Below is a small trained network, with its code and all its weights. Each question gives an input and a class and asks what happens when units are switched off, that is, made to give their printed mean instead of their output.

import numpy as np


def w(rows, s, z=0):
    codes = np.array(rows[::2]) - 128.0
    scale = np.full(codes.shape[1], s)
    scale[-1] = z or s
    return codes * scale


def norm(h):
    return h / np.sqrt((h * h).mean(-1, keepdims=True) + 1e-5)


def f(y):
    return np.maximum(y, 0)


def log_softmax(a):
    a = a - a.max(-1, keepdims=True)
    return a - np.log(np.exp(a).sum(-1, keepdims=True))


def net(x, mask):
    res = np.array(x, float).reshape(1, 6) / 4 @ E
    u = 0
    for l in range(3):
        y = f(norm(res) @ A[l][:, :-1].T + A[l][:, -1])
        res = res + np.where(mask[u : u + 12], y, B[l][:, -1]) @ B[l][:, :-1]
        u += 12
    return log_softmax(norm(res)[-1] @ U[:, :-1].T + U[:, -1])


A, B = {}, {}
E = w([
[179,105,3,120,130,126,208,93,132,176],'x0',
[128,115,195,161,115,96,220,116,90,228],'x1',
[92,115,105,150,96,77,160,125,38,119],'x2',
[220,144,137,64,113,75,165,89,132,107],'x3',
[107,139,110,99,193,168,218,157,90,117],'x4',
[187,70,78,154,111,128,131,153,178,148],'x5',
],0.0053)
A[0] = w([
[108,183,68,117,65,61,117,10,55,65,83],'L0N0',
[119,61,88,130,105,34,108,43,154,36,19],'L0N1',
[189,101,82,126,165,173,142,126,126,82,92],'L0N2',
[163,75,75,106,137,67,103,105,43,135,3],'L0N3',
[67,150,160,210,187,231,234,113,58,154,137],'L0N4',
[138,171,128,179,110,143,121,94,85,228,40],'L0N5',
[133,154,188,86,95,69,221,133,142,153,144],'L0N6',
[187,159,24,118,182,82,166,119,196,90,68],'L0N7',
[46,203,124,92,175,179,153,133,17,116,123],'L0N8',
[119,95,169,145,113,130,88,56,135,109,154],'L0N9',
[58,168,81,223,141,161,2,160,172,109,168],'L0N10',
[33,165,236,134,197,155,161,148,51,143,30],'L0N11',
],0.0047,0.0019)
B[0] = w([
[151,135,94,59,108,117,92,163,89,167,203],'L0N0',
[125,150,148,101,145,148,128,166,113,130,174],'L0N1',
[127,95,134,165,95,128,94,93,127,134,188],'L0N2',
[144,134,155,136,149,147,99,156,144,136,162],'L0N3',
[49,102,135,82,54,205,120,183,107,164,247],'L0N4',
[148,97,110,112,165,90,119,155,161,117,169],'L0N5',
[132,142,95,136,83,161,94,183,128,96,198],'L0N6',
[127,75,163,101,132,151,173,105,178,78,225],'L0N7',
[115,135,177,150,121,143,162,86,62,93,225],'L0N8',
[114,148,65,123,122,121,115,148,130,124,173],'L0N9',
[88,76,141,1,60,123,121,142,113,152,253],'L0N10',
[78,163,161,129,139,164,206,124,99,103,232],'L0N11',
],0.0076,0.0044)
A[1] = w([
[162,149,119,133,79,113,163,82,167,254,194],'L1N0',
[111,108,134,114,101,158,110,147,133,180,159],'L1N1',
[88,97,68,170,110,124,186,132,82,218,36],'L1N2',
[236,83,129,210,208,127,153,85,204,97,34],'L1N3',
[118,151,161,244,143,100,161,176,78,91,116],'L1N4',
[103,20,114,154,160,106,176,154,59,156,64],'L1N5',
[181,85,144,169,174,113,84,157,149,233,55],'L1N6',
[99,140,143,121,131,151,138,137,70,34,222],'L1N7',
[121,164,114,106,151,63,74,191,54,177,144],'L1N8',
[101,105,30,89,118,155,115,95,119,207,248],'L1N9',
[155,114,84,127,103,152,220,120,192,167,87],'L1N10',
[55,219,142,174,187,14,155,101,117,123,25],'L1N11',
],0.0058,0.0014)
B[1] = w([
[139,181,100,52,186,58,105,178,146,103,191],'L1N0',
[144,155,134,135,182,74,130,161,197,131,219],'L1N1',
[218,34,174,149,135,191,45,137,180,107,206],'L1N2',
[141,213,170,209,139,184,150,11,44,50,177],'L1N3',
[149,156,91,254,64,209,98,126,160,148,159],'L1N4',
[180,95,174,121,124,170,162,136,188,212,200],'L1N5',
[98,212,66,62,140,123,137,173,105,157,156],'L1N6',
[195,114,119,186,160,94,99,41,105,203,240],'L1N7',
[156,225,54,194,94,135,111,103,187,165,180],'L1N8',
[199,96,203,134,92,81,120,172,126,101,255],'L1N9',
[34,76,121,135,155,104,118,138,105,45,212],'L1N10',
[130,122,129,157,158,68,220,106,154,20,137],'L1N11',
],0.0054,0.0049)
A[2] = w([
[181,41,120,78,175,170,122,136,163,94,184],'L2N0',
[188,176,120,106,97,117,189,101,35,106,90],'L2N1',
[2,27,128,104,64,126,32,69,191,140,114],'L2N2',
[109,204,82,65,184,69,62,86,66,193,60],'L2N3',
[155,76,183,145,107,180,20,79,149,147,208],'L2N4',
[110,137,100,102,149,161,52,102,186,117,101],'L2N5',
[169,126,75,143,201,99,161,14,150,70,65],'L2N6',
[237,66,59,89,205,194,202,100,103,41,116],'L2N7',
[25,195,131,125,154,180,227,167,121,160,3],'L2N8',
[119,111,105,164,67,135,96,150,200,44,135],'L2N9',
[183,147,123,182,164,113,171,17,84,57,25],'L2N10',
[136,135,182,148,75,144,42,173,157,86,142],'L2N11',
],0.0058,0.0015)
B[2] = w([
[61,76,126,106,170,103,131,164,168,150,253],'L2N0',
[97,85,110,131,194,161,92,78,177,156,186],'L2N1',
[211,36,120,77,219,110,125,184,173,84,241],'L2N2',
[153,146,77,123,120,139,68,89,94,121,163],'L2N3',
[139,96,77,113,109,111,213,102,118,226,221],'L2N4',
[171,117,95,159,123,117,165,210,159,141,177],'L2N5',
[50,132,212,222,52,85,158,172,94,49,180],'L2N6',
[75,124,142,155,172,73,107,97,192,171,249],'L2N7',
[221,115,113,161,155,216,121,147,73,1,189],'L2N8',
[117,154,234,204,177,163,196,111,104,153,197],'L2N9',
[34,180,135,174,107,88,106,66,176,83,177],'L2N10',
[98,126,77,119,180,111,195,144,181,162,218],'L2N11',
],0.0065,0.0058)
U = w([
[142,32,127,73,176,105,169,203,205,153,244],'0',
[216,210,44,74,69,73,75,164,134,148,5],'1',
[60,165,166,209,129,65,158,74,178,67,176],'2',
[165,133,122,189,63,152,169,130,117,215,42],'3',
[96,164,89,83,154,129,70,43,78,126,24],'4',
[112,139,194,161,111,246,183,126,22,76,172],'5',
],0.013,0.0019)

Each question gives the input, the list of numbers given to net, and the class t.
The units are the neurons (one row each of A and B). Each row of codes is followed by its name. A weight is (code - 128) times the scale printed after its matrix; where a second scale follows, it is the last column's (A, B and U).
mask holds one flag per neuron, layer by layer. A switched-off neuron (its flag False) gives its mean, the last column of its row in B, instead of its output. The means were averaged over made-up inputs and are rounded, as every weight is.
A unit's drop is (log p(t) with every unit on - log p(t) with that unit switched off) / (log p(t) with every unit on - log p(t) with every unit switched off).
The circuit of an input: a set's keep is (log p(t) with only the set's units on - log p(t) with every unit switched off) / (log p(t) with every unit on - log p(t) with every unit switched off). Starting from the 12 units with the biggest drops (on a tie, the unit counted first), units are removed one at a time, each time the one whose removal leaves the highest keep (on an exact tie, the one counted first), for as long as the keep stays at least 0.8.
circuit, biggest first: the units of the circuit, biggest drop first
unit that matters most: the unit with the biggest drop
k most important neurons: the k neurons with the biggest drops, biggest first
top k neurons in layer l: the k neurons of layer l with the biggest drops, biggest first
drop when u is switched off: that unit's drop, to one decimal
input [-2,-4,0,2,3,-7], class 5: circuit, biggest first	(L0N8)
input [-8,-6,-2,8,4,-6], class 2: circuit, biggest first	(L0N4; L0N10; L2N10; L1N7)
input [-6,7,7,-3,-6,-6], class 5: circuit, biggest first	(L0N11; L2N7)
input [-3,-5,0,6,-1,8], class 2: 3 most important neurons	(L0N4; L1N3; L0N10)
input [5,-5,8,3,-3,-7], class 1: top 2 neurons in layer 0	(L0N0; L0N11)
input [6,-6,-6,-3,8,7], class 2: 2 most important neurons	(L1N3; L0N4)
input [-4,2,-6,8,-3,3], class 2: 3 most important neurons	(L0N10; L0N4; L1N3)
input [-1,4,1,3,-4,8], class 1: 3 most important neurons	(L1N6; L0N7; L1N0)
input [0,-3,-3,-6,5,-1], class 5: 3 most important neurons	(L0N8; L0N11; L2N8)
input [4,-6,-2,7,3,-1], class 2: top 2 neurons in layer 0	(L0N10; L0N4)
input [-2,4,6,-2,-3,8], class 3: top 2 neurons in layer 0	(L0N10; L0N4)
input [2,3,-6,5,1,-4], class 2: 3 most important neurons	(L0N10; L0N4; L0N0)
input [-4,-8,-3,-5,5,-6], class 5: 2 most important neurons	(L0N8; L0N11)
input [-4,-3,-5,5,-5,-8], class 1: most important neuron	(L0N7)
input [0,-2,1,3,-2,8], class 2: 3 most important neurons	(L1N3; L0N10; L0N4)
input [8,6,6,5,-7,3], class 1: top 3 neurons in layer 1	(L1N0; L1N6; L1N8)
input [-3,-8,8,1,5,-2], class 4: 2 most important neurons	(L0N0; L1N7)
input [-5,-4,3,8,1,-6], class 4: top 2 neurons in layer 2	(L2N3; L2N1)
input [-8,-3,2,-1,2,-3], class 5: top 2 neurons in layer 0	(L0N11; L0N10)
input [7,1,-2,-1,-3,6], class 2: unit that matters most	L1N3
input [-2,-2,-6,0,2,-5], class 5: drop when L0N11 is switched off	0.3
input [-2,8,6,0,-7,-1], class 3: drop when L0N10 is switched off	0.6
input [-7,-3,5,1,-1,-4], class 4: drop when L1N7 is switched off	0.3
input [1,-8,4,-2,3,-5], class 4: drop when L2N2 is switched off	0.0
